Below are the code and all the weights of a small trained network. Each question names an input and a class and asks about switching units off, where a switched-off unit gives its printed mean instead of its output.

import numpy as np


def w(rows, s, z=0):
    codes = np.array(rows[::2]) - 128.0
    scale = np.full(codes.shape[1], s)
    scale[-1] = z or s
    return codes * scale


def norm(h):
    return h / np.sqrt((h * h).mean(-1, keepdims=True) + 1e-5)


def f(y):
    return y / 2 * (1 + np.tanh(0.7978845608 * (y + 0.044715 * y**3)))


def log_softmax(a):
    a = a - a.max(-1, keepdims=True)
    return a - np.log(np.exp(a).sum(-1, keepdims=True))


def net(x, mask):
    res = np.array(x, float).reshape(1, 7) / 4 @ E
    u = 0
    for l in range(3):
        y = f(norm(res) @ A[l][:, :-1].T + A[l][:, -1])
        res = res + np.where(mask[u : u + 3], y, B[l][:, -1]) @ B[l][:, :-1]
        u += 3
    return log_softmax(norm(res)[-1] @ U[:, :-1].T + U[:, -1])


A, B = {}, {}
E = w([
[118,135,104,136,81,144,239,132],'x0',
[35,161,96,97,134,171,183,77],'x1',
[169,189,17,59,188,95,90,156],'x2',
[123,93,1,223,115,60,133,39],'x3',
[85,112,34,84,91,117,26,112],'x4',
[154,199,181,183,72,5,115,117],'x5',
[141,206,67,81,108,169,218,151],'x6',
],0.0067)
A[0] = w([
[130,108,78,113,199,83,2,52,2],'0.n1',
[93,134,127,161,104,101,146,117,83],'0.n2',
[181,108,198,190,131,143,125,143,2],'0.n3',
],0.0085,0.0035)
B[0] = w([
[155,84,2,102,132,86,18,96,254],'0.n1',
[145,113,64,99,49,97,51,102,136],'0.n2',
[49,144,179,169,236,94,124,92,179],'0.n3',
],0.0083,0.0041)
A[1] = w([
[142,226,138,102,144,131,135,171,58],'1.n1',
[86,97,145,174,23,101,129,92,4],'1.n2',
[63,95,61,68,158,254,194,85,3],'1.n3',
],0.0087,0.0054)
B[1] = w([
[175,137,134,65,23,69,198,158,181],'1.n1',
[9,175,178,174,53,146,189,61,152],'1.n2',
[32,121,111,34,232,198,169,84,252],'1.n3',
],0.012,0.0032)
A[2] = w([
[168,88,249,194,198,152,126,131,22],'2.n1',
[174,66,155,81,138,176,78,254,3],'2.n2',
[109,121,183,183,118,169,184,131,61],'2.n3',
],0.0077,0.0036)
B[2] = w([
[250,37,180,168,238,97,154,237,254],'2.n1',
[87,181,184,209,29,245,53,94,178],'2.n2',
[41,127,160,70,121,1,84,57,196],'2.n3',
],0.0095,0.0031)
U = w([
[152,81,241,178,217,85,150,156,162],'0',
[146,91,46,144,129,105,25,95,253],'1',
[155,133,200,146,105,250,70,167,21],'2',
[198,171,54,198,131,109,237,120,32],'3',
[175,196,175,58,52,113,192,184,101],'4',
[62,109,109,51,197,228,190,95,188],'5',
[48,131,169,199,67,98,172,30,128],'6',
],0.016,0.0042)

Each question gives the input, the list of numbers given to net, and the class t.
The units are the neurons (one row each of A and B). Each row of codes is followed by its name. A weight is (code - 128) times the scale printed after its matrix; where a second scale follows, it is the last column's (A, B and U).
mask holds one flag per neuron, layer by layer. A switched-off neuron (its flag False) gives its mean, the last column of its row in B, instead of its output. The means were averaged over made-up inputs and are rounded, as every weight is.
A unit's drop is (log p(t) with every unit on - log p(t) with that unit switched off) / (log p(t) with every unit on - log p(t) with every unit switched off).
The circuit of an input: a set's keep is (log p(t) with only the set's units on - log p(t) with every unit switched off) / (log p(t) with every unit on - log p(t) with every unit switched off). Starting from all 9 units, units are removed one at a time, each time the one whose removal leaves the highest keep (on an exact tie, the one counted first), for as long as the keep stays at least 0.8.
circuit, biggest first: the units of the circuit, biggest drop first
top k neurons: the k neurons with the biggest drops, biggest first
k most important neurons of layer l: the k neurons of layer l with the biggest drops, biggest first
drop of u: that unit's drop, to one decimal
input [3,0,-8,-1,1,-2,2], class 6: top neuron	(1.n2)
input [-3,-4,3,1,-3,6,3], class 4: circuit, biggest first	(1.n1, 0.n1)
input [3,-3,-3,6,-2,-4,1], class 6: circuit, biggest first	(0.n1, 2.n3)
input [8,2,3,8,7,1,7], class 5: circuit, biggest first	(1.n3, 0.n1)
input [-2,-7,7,-4,6,-5,6], class 2: circuit, biggest first	(2.n2, 1.n3)
input [2,-1,-5,0,8,3,8], class 6: top 2 neurons	(1.n2, 0.n1)
input [2,-5,-4,2,7,-2,5], class 5: top 2 neurons	(0.n1, 1.n3)
input [4,-7,-7,-7,-4,6,6], class 0: top 2 neurons	(0.n3, 2.n1)
input [8,1,-1,3,-4,1,5], class 6: 2 most important neurons of layer 2	(2.n1, 2.n3)
input [-3,-2,-4,-4,4,-6,-1], class 2: top 2 neurons	(2.n2, 1.n2)
input [-7,-3,6,0,-5,-4,4], class 2: top 2 neurons	(2.n2, 1.n3)
input [3,6,8,0,-2,6,0], class 4: top 2 neurons	(1.n1, 0.n1)
input [-7,-3,2,-8,3,1,-2], class 2: drop of 2.n2	0.8
input [5,-7,6,-7,-5,-8,-1], class 2: circuit, biggest first	(2.n2)
input [-2,1,-4,-7,3,-1,1], class 2: drop of 2.n2	0.4
input [7,5,-4,7,-1,-1,4], class 5: drop of 1.n3	2.3
